Below is a small trained network, with its code and all its weights. Each question gives an input and a class and asks what happens when units are switched off, that is, made to give their printed mean instead of their output.

import numpy as np


def w(rows, s, z=0):
    codes = np.array(rows[::2]) - 128.0
    scale = np.full(codes.shape[1], s)
    scale[-1] = z or s
    return codes * scale


def norm(h):
    return h / np.sqrt((h * h).mean(-1, keepdims=True) + 1e-5)


def f(y):
    return np.maximum(y, 0)


def log_softmax(a):
    a = a - a.max(-1, keepdims=True)
    return a - np.log(np.exp(a).sum(-1, keepdims=True))


def net(x, mask):
    res = np.array(x, float).reshape(1, 2) / 4 @ E
    u = 0
    for l in range(4):
        y = f(norm(res) @ A[l][:, :-1].T + A[l][:, -1])
        res = res + np.where(mask[u : u + 3], y, B[l][:, -1]) @ B[l][:, :-1]
        u += 3
    return log_softmax(norm(res)[-1] @ U[:, :-1].T + U[:, -1])


A, B = {}, {}
E = w([
[235,128,30,152,32,116,116,252,49,36],'x0',
[116,2,107,225,200,108,158,177,244,116],'x1',
],0.0083)
A[0] = w([
[168,167,144,120,44,241,44,151,29,77,112],'0.n0',
[39,233,159,43,103,108,135,47,3,51,113],'0.n1',
[113,49,106,69,103,93,193,191,77,49,3],'0.n2',
],0.0047,0.002)
B[0] = w([
[80,123,204,123,179,83,174,6,122,38,249],'0.n0',
[115,153,133,156,71,77,99,106,121,153,254],'0.n1',
[176,116,64,119,186,97,57,116,145,153,173],'0.n2',
],0.013,0.0069)
A[1] = w([
[121,255,146,62,157,127,97,114,44,193,109],'1.n0',
[102,101,150,111,165,118,186,142,133,96,26],'1.n1',
[124,133,174,158,143,164,227,104,151,121,6],'1.n2',
],0.009,0.0022)
B[1] = w([
[85,100,44,110,165,121,99,111,33,48,255],'1.n0',
[122,84,201,140,81,1,27,147,55,210,165],'1.n1',
[139,10,171,64,100,40,231,69,108,153,174],'1.n2',
],0.0098,0.0068)
A[2] = w([
[117,156,127,83,169,143,112,94,138,108,133],'2.n0',
[138,179,115,110,106,133,107,154,7,105,128],'2.n1',
[131,107,120,130,127,113,151,128,141,151,247],'2.n2',
],0.016,0.0013)
B[2] = w([
[170,100,5,167,126,99,104,119,65,61,187],'2.n0',
[10,47,117,126,83,83,135,42,53,102,252],'2.n1',
[127,227,121,100,113,203,175,157,119,174,168],'2.n2',
],0.014,0.013)
A[3] = w([
[139,189,136,40,126,123,126,121,169,88,77],'3.n0',
[106,107,148,126,118,113,64,3,3,63,251],'3.n1',
[86,131,204,22,96,187,33,67,119,78,162],'3.n2',
],0.006,0.0027)
B[3] = w([
[128,149,109,94,57,113,59,99,193,142,128],'3.n0',
[35,59,31,142,105,11,161,36,151,78,249],'3.n1',
[146,56,105,176,92,59,111,120,127,80,157],'3.n2',
],0.012,0.017)
U = w([
[170,203,148,38,35,188,21,91,206,100,33],'0',
[83,98,255,83,138,147,214,136,139,228,167],'1',
[195,167,228,77,143,172,64,131,111,42,11],'2',
[214,201,244,83,159,187,86,112,104,19,5],'3',
[162,152,204,83,120,224,91,132,121,36,2],'4',
[74,67,55,149,93,43,150,44,78,54,173],'5',
[214,124,25,214,197,198,97,246,178,95,141],'6',
],0.013,0.0081)

Each question gives the input, the list of numbers given to net, and the class t.
The units are the neurons (one row each of A and B). Each row of codes is followed by its name. A weight is (code - 128) times the scale printed after its matrix; where a second scale follows, it is the last column's (A, B and U).
mask holds one flag per neuron, layer by layer. A switched-off neuron (its flag False) gives its mean, the last column of its row in B, instead of its output. The means were averaged over made-up inputs and are rounded, as every weight is.
A unit's drop is (log p(t) with every unit on - log p(t) with that unit switched off) / (log p(t) with every unit on - log p(t) with every unit switched off).
k most important neurons: the k neurons with the biggest drops, biggest first
k most important neurons of layer l: the k neurons of layer l with the biggest drops, biggest first
drop of u: that unit's drop, to one decimal
input [7,5], class 6: 3 most important neurons -> 2.n1, 1.n0, 3.n1
input [-3,2], class 1: 2 most important neurons -> 2.n1, 3.n1
input [-1,4], class 1: most important neuron -> 2.n1
input [-8,3], class 1: 4 most important neurons -> 2.n1, 1.n0, 3.n1, 0.n0
input [8,5], class 6: 2 most important neurons -> 2.n1, 1.n0
input [5,4], class 6: 2 most important neurons -> 2.n1, 1.n0
input [5,3], class 6: 3 most important neurons -> 2.n1, 1.n0, 0.n2
input [1,6], class 6: 2 most important neurons -> 2.n1, 0.n0
input [-8,5], class 1: 2 most important neurons -> 2.n1, 3.n1
input [1,5], class 6: 2 most important neurons -> 2.n1, 0.n0
input [5,5], class 6: 3 most important neurons -> 2.n1, 3.n1, 1.n0
input [-8,4], class 1: 4 most important neurons -> 2.n1, 3.n1, 0.n0, 1.n0
input [-7,2], class 1: 2 most important neurons of layer 2 -> 2.n1, 2.n2
input [3,5], class 6: most important neuron of layer 3 -> 3.n1
input [3,2], class 6: 2 most important neurons of layer 0 -> 0.n2, 0.n0
input [-3,1], class 1: drop of 2.n1 -> 0.6
input [3,6], class 6: drop of 3.n1 -> 0.4
input [-7,4], class 1: drop of 0.n0 -> 0.1
input [-6,8], class 1: drop of 2.n1 -> 0.2
